Below is a small trained network, with its code and all its weights. Each question gives an input and a target symbol and asks what happens when units are switched off, that is, made to give their printed mean instead of their output.

import numpy as np


def w(rows, s, z=0):
    codes = np.array(rows[::2]) - 128.0
    scale = np.full(codes.shape[1], s)
    scale[-1] = z or s
    return codes * scale


def norm(h):
    return h / np.sqrt((h * h).mean(-1, keepdims=True) + 1e-5)


def f(y):
    return y / 2 * (1 + np.tanh(0.7978845608 * (y + 0.044715 * y**3)))


def softmax(a):
    e = np.exp(a - a.max(-1, keepdims=True))
    return e / e.sum(-1, keepdims=True)


def log_softmax(a):
    a = a - a.max(-1, keepdims=True)
    return a - np.log(np.exp(a).sum(-1, keepdims=True))


def net(x, mask):
    ids = ['ΓΔΛΣΦαβεζθμξπτψω'.index(c) for c in x.split()]
    T = len(ids)
    res = E[ids] + P[:T]
    r = norm(res)
    for j in range(3):
        rows = slice(4 * j, 4 * j + 4)
        q, k, v = (r @ M[0][rows].T for M in (Q, K, V))
        z = softmax(np.where(np.tri(T) > 0, q @ k.T / 4**0.5, -1e9)) @ v
        o = O[0][rows]
        res = res + np.where(mask[j], z, o[:, -1]) @ o[:, :-1]
    y = f(norm(res) @ A[0][:, :-1].T + A[0][:, -1])
    res = res + np.where(mask[3:19], y, B[0][:, -1]) @ B[0][:, :-1]
    return log_softmax(norm(res)[-1] @ U[:, :-1].T + U[:, -1])


Q, K, V, O, A, B = {}, {}, {}, {}, {}, {}
E = w([
[137,98,93,178],'Γ',
[36,103,207,119],'Δ',
[76,88,134,96],'Λ',
[182,74,99,133],'Σ',
[37,125,147,153],'Φ',
[136,93,63,133],'α',
[132,89,65,165],'β',
[101,100,162,144],'ε',
[141,79,135,97],'ζ',
[156,78,103,90],'θ',
[36,115,142,110],'μ',
[133,109,149,202],'ξ',
[135,73,69,71],'π',
[209,80,101,167],'τ',
[64,69,100,1],'ψ',
[164,82,129,138],'ω',
],0.0062)
P = w([
[126,189,131,121],'0',
[61,97,153,153],'1',
[61,138,50,157],'2',
[176,165,15,137],'3',
[164,8,107,67],'4',
[40,144,52,163],'5',
[148,175,136,115],'6',
],0.017)
Q[0] = w([
[130,51,159,145],'H1',
[187,65,122,29],'H1',
[116,204,107,104],'H1',
[73,92,166,144],'H1',
[124,107,148,200],'H2',
[69,220,100,208],'H2',
[91,112,160,74],'H2',
[96,45,124,175],'H2',
[2,66,94,189],'H3',
[132,143,157,62],'H3',
[79,138,162,198],'H3',
[93,243,78,144],'H3',
],0.012)
K[0] = w([
[67,92,120,124],'H1',
[144,9,102,117],'H1',
[144,173,117,85],'H1',
[88,113,196,150],'H1',
[72,82,87,179],'H2',
[26,183,90,132],'H2',
[122,125,180,110],'H2',
[73,75,140,105],'H2',
[163,157,210,96],'H3',
[144,86,115,114],'H3',
[165,199,144,146],'H3',
[146,168,54,79],'H3',
],0.015)
V[0] = w([
[134,162,73,95],'H1',
[204,107,94,83],'H1',
[120,157,191,126],'H1',
[137,167,167,175],'H1',
[77,112,112,127],'H2',
[81,195,92,110],'H2',
[144,164,141,99],'H2',
[178,155,175,72],'H2',
[74,87,205,134],'H3',
[105,81,104,251],'H3',
[156,167,113,212],'H3',
[148,142,250,114],'H3',
],0.014)
O[0] = w([
[83,151,144,138,227],'H1',
[47,139,147,139,97],'H1',
[132,132,62,96,134],'H1',
[148,144,63,47,147],'H1',
[144,80,126,99,212],'H2',
[228,164,104,123,254],'H2',
[159,168,119,179,98],'H2',
[97,159,129,194,6],'H2',
[178,123,22,91,20],'H3',
[179,128,123,12,72],'H3',
[27,144,174,2,203],'H3',
[14,52,19,163,22],'H3',
],0.0085,0.0053)
A[0] = w([
[213,158,218,97,165],'N1',
[14,151,183,80,162],'N2',
[51,122,170,209,36],'N3',
[180,89,181,88,155],'N4',
[158,75,91,87,181],'N5',
[138,70,214,181,190],'N6',
[177,243,99,136,115],'N7',
[170,198,25,185,255],'N8',
[118,80,108,168,184],'N9',
[189,234,126,192,167],'N10',
[128,121,151,72,87],'N11',
[213,129,112,239,102],'N12',
[160,249,103,140,133],'N13',
[110,114,218,92,133],'N14',
[153,138,60,78,71],'N15',
[93,94,115,61,148],'N16',
],0.014,0.0041)
B[0] = w([
[91,160,165,226,254],'N1',
[177,108,123,111,206],'N2',
[194,80,97,154,170],'N3',
[88,158,154,172,198],'N4',
[117,177,135,154,203],'N5',
[178,223,78,88,183],'N6',
[97,103,135,187,219],'N7',
[119,130,215,156,196],'N8',
[97,167,128,93,172],'N9',
[132,99,156,248,236],'N10',
[119,135,152,152,155],'N11',
[98,112,149,39,147],'N12',
[115,59,140,220,221],'N13',
[132,120,138,174,196],'N14',
[177,155,145,151,163],'N15',
[136,141,164,159,203],'N16',
],0.013,0.0085)
U = w([
[122,163,188,109,128],'Γ',
[69,97,80,156,109],'Δ',
[118,178,60,150,135],'Λ',
[222,131,167,119,70],'Σ',
[23,171,152,116,61],'Φ',
[113,211,155,159,131],'α',
[125,114,150,221,137],'β',
[75,93,106,106,182],'ε',
[159,102,61,154,149],'ζ',
[212,156,83,151,100],'θ',
[67,204,87,127,122],'μ',
[81,76,186,80,96],'ξ',
[173,250,118,126,65],'π',
[146,149,190,78,140],'τ',
[131,183,114,59,253],'ψ',
[170,50,130,116,130],'ω',
],0.017,0.005)

Each question gives the input, a string of symbols that net reads in full, and the target symbol t.
The units are the heads (4 rows each of Q, K, V and O) and the neurons (one row each of A and B). Each row of codes is followed by its name. A weight is (code - 128) times the scale printed after its matrix; where a second scale follows, it is the last column's (O, A, B and U).
mask holds one flag per unit, heads first, then neurons. A switched-off unit (its flag False) gives its mean, the last column of its rows in O or B, instead of its output. The means were averaged over made-up inputs and are rounded, as every weight is.
A unit's drop is (log p(t) with every unit on - log p(t) with that unit switched off) / (log p(t) with every unit on - log p(t) with every unit switched off).
The circuit of an input: a set's keep is (log p(t) with only the set's units on - log p(t) with every unit switched off) / (log p(t) with every unit on - log p(t) with every unit switched off). Starting from the 12 units with the biggest drops (on a tie, the unit counted first), units are removed one at a time, each time the one whose removal leaves the highest keep (on an exact tie, the one counted first), for as long as the keep stays at least 0.8.
units of the circuit, in order: the units of the circuit, biggest drop first
unit that matters most: the unit with the biggest drop
top k neurons: the k neurons with the biggest drops, biggest first
heads that matter: for each layer, one digit per head in row order, 1 if its drop is at least 0.15 and else 0, layers parted by /
input Γ ζ ζ Φ ζ, target ζ: top 2 neurons : [N1; N8]
input π π ζ τ Γ ξ, target θ: heads that matter : 011
input ξ τ ξ, target ψ: heads that matter : 101
input μ ξ π θ ψ, target ξ: top 2 neurons : [N1; N10]
input ψ ω ξ ζ ξ, target ω: units of the circuit, in order : [N1; H3; H2]
input ξ μ β ζ Σ, target μ: heads that matter : 111
input Σ ζ τ μ Σ ψ, target ω: unit that matters most : N2
input ζ Φ μ, target Δ: heads that matter : 001
input Γ ξ ε ξ ω, target ξ: top 3 neurons : [N1; N10; N13]
input π θ π ξ Γ ω, target θ: top 2 neurons : [N3; N6]
input Δ Γ Σ ξ ζ Λ, target Λ: heads that matter : 111
input ω Σ Λ, target ε: heads that matter : 001
input ε ζ Γ ω Σ τ, target μ: heads that matter : 101
input Δ τ α θ ψ, target τ: heads that matter : 111
input ξ μ ξ τ μ, target μ: heads that matter : 111
input Γ α Σ ε ζ μ, target τ: top neuron : [N2]
input ξ Φ Δ Σ ζ, target Φ: top 2 neurons : [N5; N10]
input Φ τ ω Σ ξ ψ, target π: heads that matter : 000
input Σ ω α, target ω: top 2 neurons : [N2; N3]
input Λ α ζ, target Φ: top 4 neurons : [N8; N10; N13; N9]
input α θ ω, target Σ: unit that matters most : N2
input ξ Δ μ β ψ Γ, target ψ: heads that matter : 001
input ζ α ζ, target Δ: heads that matter : 001
input Λ Σ ζ ξ ζ ξ, target Φ: top 3 neurons : [N8; N10; N13]
input μ ω β β τ β, target α: heads that matter : 111
